Below are the code and all the weights of a small trained network. Each question names an input and a class and asks about switching units off, where a switched-off unit gives its printed mean instead of its output.

import numpy as np


def w(rows, s, z=0):
    codes = np.array(rows[::2]) - 128.0
    scale = np.full(codes.shape[1], s)
    scale[-1] = z or s
    return codes * scale


def f(y):
    return y / 2 * (1 + np.tanh(0.7978845608 * (y + 0.044715 * y**3)))


def log_softmax(a):
    a = a - a.max(-1, keepdims=True)
    return a - np.log(np.exp(a).sum(-1, keepdims=True))


def net(x, mask):
    res = np.array(x, float).reshape(1, 5) / 4 @ E
    y = f(res @ A[0][:, :-1].T + A[0][:, -1])
    res = res + np.where(mask, y, B[0][:, -1]) @ B[0][:, :-1]
    return log_softmax(res[-1] @ U[:, :-1].T + U[:, -1])


A, B = {}, {}
E = w([
[218,88,211,168,3],'x0',
[41,19,81,70,59],'x1',
[131,165,221,1,126],'x2',
[126,129,128,128,128],'x3',
[127,126,129,128,128],'x4',
],0.0083)
A[0] = w([
[143,89,51,235,137,19],'n0',
[101,156,92,108,198,59],'n1',
[199,203,167,179,210,80],'n2',
[107,92,76,247,135,33],'n3',
[174,194,134,169,155,94],'n4',
[132,163,186,27,139,17],'n5',
[91,33,104,101,111,63],'n6',
[96,162,199,27,140,39],'n7',
[59,173,44,80,246,109],'n8',
[196,114,203,154,20,86],'n9',
[66,151,54,81,225,111],'n10',
[221,223,158,176,216,86],'n11',
[114,84,45,254,143,5],'n12',
[153,111,145,131,49,81],'n13',
[52,8,79,58,65,77],'n14',
[142,150,172,16,122,36],'n15',
[186,117,167,152,64,110],'n16',
[60,66,96,79,80,67],'n17',
[193,134,203,144,46,58],'n18',
[65,51,95,93,81,68],'n19',
[116,109,175,11,107,109],'n20',
[64,167,56,56,226,96],'n21',
[58,174,72,76,244,107],'n22',
[136,115,50,221,120,143],'n23',
[197,205,151,160,177,78],'n24',
[183,80,156,151,35,96],'n25',
[74,59,101,79,86,85],'n26',
[46,140,92,88,232,97],'n27',
[211,71,206,159,28,94],'n28',
[161,190,188,40,148,81],'n29',
[84,172,107,114,234,102],'n30',
[91,46,99,79,116,80],'n31',
[194,211,157,171,195,82],'n32',
],0.0094,0.003)
B[0] = w([
[190,141,51,6,255,189],'n0',
[159,92,156,155,103,178],'n1',
[30,225,70,178,49,223],'n2',
[203,152,55,11,247,187],'n3',
[48,189,103,147,74,182],'n4',
[190,136,67,31,237,187],'n5',
[61,181,87,179,98,168],'n6',
[206,148,62,17,248,194],'n7',
[183,43,216,185,70,249],'n8',
[206,43,212,179,95,230],'n9',
[186,70,165,161,80,226],'n10',
[23,233,75,195,39,241],'n11',
[214,154,67,3,250,199],'n12',
[124,67,196,140,123,171],'n13',
[22,237,87,185,43,214],'n14',
[203,154,61,23,236,186],'n15',
[178,78,177,173,110,192],'n16',
[47,207,92,173,68,179],'n17',
[191,53,185,151,123,209],'n18',
[43,210,82,173,82,180],'n19',
[149,210,33,43,226,195],'n20',
[183,52,193,176,113,234],'n21',
[189,45,212,164,88,241],'n22',
[200,122,82,16,240,194],'n23',
[43,200,75,172,79,203],'n24',
[170,49,186,161,111,205],'n25',
[56,201,87,170,69,178],'n26',
[196,68,196,164,89,220],'n27',
[199,48,212,184,91,240],'n28',
[160,184,50,37,230,201],'n29',
[177,61,196,149,99,212],'n30',
[73,184,82,182,76,169],'n31',
[32,222,69,169,46,216],'n32',
],0.0083,0.011)
U = w([
[188,5,230,215,70,191],'0',
[14,220,86,211,52,148],'1',
[192,135,64,37,244,2],'2',
],0.013,0.00056)

Each question gives the input, the list of numbers given to net, and the class t.
The units are the neurons (one row each of A and B). Each row of codes is followed by its name. A weight is (code - 128) times the scale printed after its matrix; where a second scale follows, it is the last column's (A, B and U).
mask holds one flag per neuron, in row order. A switched-off neuron (its flag False) gives its mean, the last column of its row in B, instead of its output. The means were averaged over made-up inputs and are rounded, as every weight is.
A unit's drop is (log p(t) with every unit on - log p(t) with that unit switched off) / (log p(t) with every unit on - log p(t) with every unit switched off).
most important unit: the unit with the biggest drop
k most important neurons: the k neurons with the biggest drops, biggest first
drop of u: that unit's drop, to one decimal
input [-7,-6,7,0,-5], class 0: 3 most important neurons => n8; n22; n21
input [1,-1,-2,0,-4], class 2: most important unit => n8
input [6,4,7,5,3], class 2: 2 most important neurons => n20; n15
input [-6,-7,-7,6,0], class 1: 3 most important neurons => n11; n2; n32
input [-8,-4,-8,6,-1], class 0: 3 most important neurons => n8; n22; n10
input [4,-3,5,2,5], class 2: 2 most important neurons => n29; n8
input [-8,-8,1,-3,2], class 0: 4 most important neurons => n8; n22; n30; n21
input [-2,-1,3,-2,-1], class 2: 2 most important neurons => n28; n9
input [-4,-6,6,3,7], class 1: 4 most important neurons => n11; n2; n32; n24
input [-4,5,4,-1,1], class 1: drop of n14 => 0.4
input [-2,8,-7,5,-7], class 1: drop of n14 => 1.3
input [1,-1,6,8,6], class 2: drop of n18 => 0.0
